Below are the code and all the weights of a small trained network. Each question names an input and a target symbol and asks about switching units off, where a switched-off unit gives its printed mean instead of its output.

import numpy as np


def w(rows, s, z=0):
    codes = np.array(rows[::2]) - 128.0
    scale = np.full(codes.shape[1], s)
    scale[-1] = z or s
    return codes * scale


def norm(h):
    return h / np.sqrt((h * h).mean(-1, keepdims=True) + 1e-5)


def f(y):
    return y / 2 * (1 + np.tanh(0.7978845608 * (y + 0.044715 * y**3)))


def softmax(a):
    e = np.exp(a - a.max(-1, keepdims=True))
    return e / e.sum(-1, keepdims=True)


def log_softmax(a):
    a = a - a.max(-1, keepdims=True)
    return a - np.log(np.exp(a).sum(-1, keepdims=True))


def net(x, mask):
    ids = ['βγδεζθξπτφψ'.index(c) for c in x.split()]
    T = len(ids)
    res = E[ids] + P[:T]
    r = norm(res)
    for j in range(2):
        rows = slice(3 * j, 3 * j + 3)
        q, k, v = (r @ M[0][rows].T for M in (Q, K, V))
        z = softmax(np.where(np.tri(T) > 0, q @ k.T / 3**0.5, -1e9)) @ v
        o = O[0][rows]
        res = res + np.where(mask[j], z, o[:, -1]) @ o[:, :-1]
    y = f(norm(res) @ A[0][:, :-1].T + A[0][:, -1])
    res = res + np.where(mask[2:6], y, B[0][:, -1]) @ B[0][:, :-1]
    return log_softmax(norm(res)[-1] @ U[:, :-1].T + U[:, -1])


Q, K, V, O, A, B = {}, {}, {}, {}, {}, {}
E = w([
[66,69,189],'β',
[179,159,193],'γ',
[150,127,57],'δ',
[113,142,117],'ε',
[55,102,197],'ζ',
[248,142,175],'θ',
[99,144,111],'ξ',
[99,165,138],'π',
[21,15,147],'τ',
[104,170,91],'φ',
[43,54,112],'ψ',
],0.014)
P = w([
[90,19,195],'0',
[150,232,26],'1',
[188,151,17],'2',
[90,13,189],'3',
[140,231,40],'4',
[222,84,11],'5',
[88,12,191],'6',
[138,232,34],'7',
[234,72,3],'8',
[89,12,187],'9',
[133,249,31],'10',
],0.0042)
Q[0] = w([
[35,151,251],'H0',
[121,198,137],'H0',
[94,254,182],'H0',
[129,127,140],'H1',
[95,119,171],'H1',
[122,75,118],'H1',
],0.011)
K[0] = w([
[2,108,98],'H0',
[104,186,114],'H0',
[71,168,55],'H0',
[111,130,125],'H1',
[141,118,57],'H1',
[137,152,127],'H1',
],0.014)
V[0] = w([
[161,193,102],'H0',
[221,58,153],'H0',
[253,156,199],'H0',
[98,88,128],'H1',
[130,160,133],'H1',
[65,200,180],'H1',
],0.0035)
O[0] = w([
[48,179,186,134],'H0',
[202,187,181,29],'H0',
[135,145,252,3],'H0',
[108,122,119,148],'H1',
[133,138,146,128],'H1',
[73,149,190,169],'H1',
],0.0034,0.003)
A[0] = w([
[161,140,86,54],'N0',
[187,201,217,172],'N1',
[130,147,61,253],'N2',
[232,255,100,117],'N3',
],0.0095,0.0044)
B[0] = w([
[10,124,129,124],'N0',
[115,184,135,129],'N1',
[162,170,155,254],'N2',
[171,24,165,183],'N3',
],0.013,0.0074)
U = w([
[97,111,146,195],'β',
[137,97,216,146],'γ',
[216,42,38,7],'δ',
[167,157,166,129],'ε',
[42,186,192,149],'ζ',
[141,102,202,138],'θ',
[66,240,87,119],'ξ',
[106,215,236,86],'π',
[135,95,92,254],'τ',
[171,153,56,135],'φ',
[98,129,4,83],'ψ',
],0.021,0.0083)

Each question gives the input, a string of symbols that net reads in full, and the target symbol t.
The units are the heads (3 rows each of Q, K, V and O) and the neurons (one row each of A and B). Each row of codes is followed by its name. A weight is (code - 128) times the scale printed after its matrix; where a second scale follows, it is the last column's (O, A, B and U).
mask holds one flag per unit, heads first, then neurons. A switched-off unit (its flag False) gives its mean, the last column of its rows in O or B, instead of its output. The means were averaged over made-up inputs and are rounded, as every weight is.
A unit's drop is (log p(t) with every unit on - log p(t) with that unit switched off) / (log p(t) with every unit on - log p(t) with every unit switched off).
The circuit of an input: a set's keep is (log p(t) with only the set's units on - log p(t) with every unit switched off) / (log p(t) with every unit on - log p(t) with every unit switched off). Starting from all 6 units, units are removed one at a time, each time the one whose removal leaves the highest keep (on an exact tie, the one counted first), for as long as the keep stays at least 0.8.
units of the circuit, in order: the units of the circuit, biggest drop first
most important unit: the unit with the biggest drop
k most important neurons: the k neurons with the biggest drops, biggest first
drop when u is switched off: that unit's drop, to one decimal
input γ ψ ζ φ φ ε ψ β ξ, target γ: most important unit : H0
input δ φ φ, target δ: 2 most important neurons : [N3, N1]
input β φ φ φ ξ φ φ γ, target γ: 3 most important neurons : [N3, N1, N2]
input ε ζ ξ, target ξ: units of the circuit, in order : [N3, N0]
input τ φ φ φ φ π φ θ φ ξ, target ψ: units of the circuit, in order : [N3, N2, H0]
input ξ π γ φ ξ π, target γ: units of the circuit, in order : [N3, H0]
input ε ζ δ δ τ β, target τ: units of the circuit, in order : [N2, N3]
input φ φ ξ ξ π ξ, target ξ: units of the circuit, in order : [N3, H0]
input ξ ψ ξ ξ φ φ θ β, target β: 2 most important neurons : [N2, N3]
input τ ε τ φ φ π π τ π φ δ, target δ: 3 most important neurons : [N3, N1, N0]
input φ ε ε, target ε: drop when N1 is switched off : 0.0
input τ ξ β γ π δ ε ψ ε φ, target ξ: drop when N3 is switched off : 0.8
input π ξ ψ, target ψ: drop when N3 is switched off : 1.1
